[128 = 0]
[122 135 177 156  71 133  80 130 138 154 133 149 108  95  77  85 125 114] => 3
[125 128 179 101  69 128 109 135 123 153 121 121 140 157 133  63 142 145] => 4
[118 127 127 130  89 136 164 131 130 166 133 134 149 106  83 149 132 132] => 1
[114 125 173 117 107 130 112 134 145 138 136 104 140 136 118  66 142 140] => 3
[135 127 127 161  78 127 160 128 198 107 124  89 148 107 244  64 151 117] => 6
[143 112 149 161 125 141 130 123 166 170 126  89 133 138 162  62 144 124] => 3
[112 133 123 108  63 129  97 129 192 119 127 126 141 141 224  67 130 117] => 6
[127 141 188 117 102 130 149 133  84 159 121 104 146 158 108 102 142 129] => 3
[141 127 154 139  94 137 139 132 200 134 125 112 116 126  61 103 130 141] => 7
[145 115 123 144 126 140 120 138 220 126 127  71 120 115  65  76 136 135] => 5
[132 118 130 102  91 129  87 132 155 142 132  52 100 112 169 110 157 124] => 7
[110 121 148  90 197 131 113 129 190 157 131  73 123 118 170 138 139 100] => 4
[152 131 180 127  62 127 105 131 154 158 131 105 100 108  33  67 156 115] => 3
[139 129 201 136  64 129 106 134 158 139 138 119 120 104 118  61 121  98] => 0
[121 136 144 136 142 126  95 133 112 118 130  86 158 144  71 131 130 109] => 8
[134 130 178  92  42 131 131 122  90 110 128 104 121  96 133 142 147 115] => 5
[113 140 128 109  40 137 119 127 133 148 133 153 125 122  90 152 145 133] => 2
[124 139 131 152 143 132  94 128 180 110 127  99 115 121  62  57 115 124] => 4
[133 119  98 118 125 132  89 137 132 113 126 103 116 126  83  80 154 147] => 4
[122 141 177  69  39 128  94 127 143 150 125 137 119 128 129  70 137 129] => 4
[117 134 151 143 114 128 127 140  92 155 122  82  90 115 107  69 122 118] => 6
[130 128 183 178  36 134 100 122 175  86 121  73 122 127  66  93 140 140] => 8
[135 129 129 153 151 124  70 142 180 144 130  91 128 130 191 181 144 139] => 8
[135 131 148 128  87 125 159 126 159 137 118 126 159  93 188 121 125 113] => 5
[132 131 212 136  18 131 111 130 111 136 134  83 147  93 184  91 135 161] => 5
[135 122  89 140 108 126  49 139 172 164 128  80 131 111 193 138 139 138] => 10
[125 144 166  91 132 137 124 126 137 138 124  61  99 106 153 184 154 117] => 2
[133 143 196 144   8 131  62 131  82 140 124 127  96 101 120 128 162 128] => 3
[123 119 180 147 105 134 141 135 144 120 134  99  94 134 162  66 121 125] => 1
[127 119 110 116  91 132  90 129 139 158 127  64 115 113 139 103 147 124] => 10
[122 133 152 130  64 136 133 131 122 119 125  74 118 104 219 167 160 120] => 0
[132 117 106 135 117 126 115 126 152 122 126 109 107 123  80  97 167 115] => 4
[133 126 159 119 120 135 121 121  99 212 120 124 151 127 138  72 119 128] => 5
[131 142 181 142 123 133 127 131 168 139 126  87 102 121 223 189 142 138] => 2
[147 136 152 128  68 133 157 135 166 184 118 119 149 109  93  90 124 127] => 6
[151 144 146 150 130 132 100 133 165 142 130  87 134  98 231 141 137 151] => 7
[133 133 171 106 106 132 104 133 147 133 120 140 148 149 160  53 146 150] => 2
[115 117  94 116 130 131  87 126 144 113 130  76 137 124 126 127 158 115] => 7
[120 135 151 142  79 142 126 130 170 109 130 105 140 119 174 173 152 114] => 0
[125 120 139 138 110 138  75 122 121 201 121 100 140 118 124 104 125 121] => 10
[120 118 175 142  86 134  51 139 128 125 127 105 150 111 171 103 136 100] => 7
[119 133 103 140 127 140 177 135 128 189 127 154 157 116  45 162 116 128] => 1
[127 136 153 168  57 124 101 129 132  76 117  89 152 109 140 130 129 118] => 8
[126 130 178 127   8 138 109 128 136 141 125  69  88 126 197 112 156 132] => 3
[154 136 227 145  12 134  86 131 115 146 132  79 117  97 150  54 151 141] => 4
[143 125 166 140  96 119 122 129 178 161 131 109  96 106  35  74 163 113] => 3
[148 126 192 158  84 137  90 124 122 154 130 100 101 123 152  94 147 133] => 3
[133 128 161 102  82 129 113 140 154 153 126  43  86 102 133  88 138 128] => 6
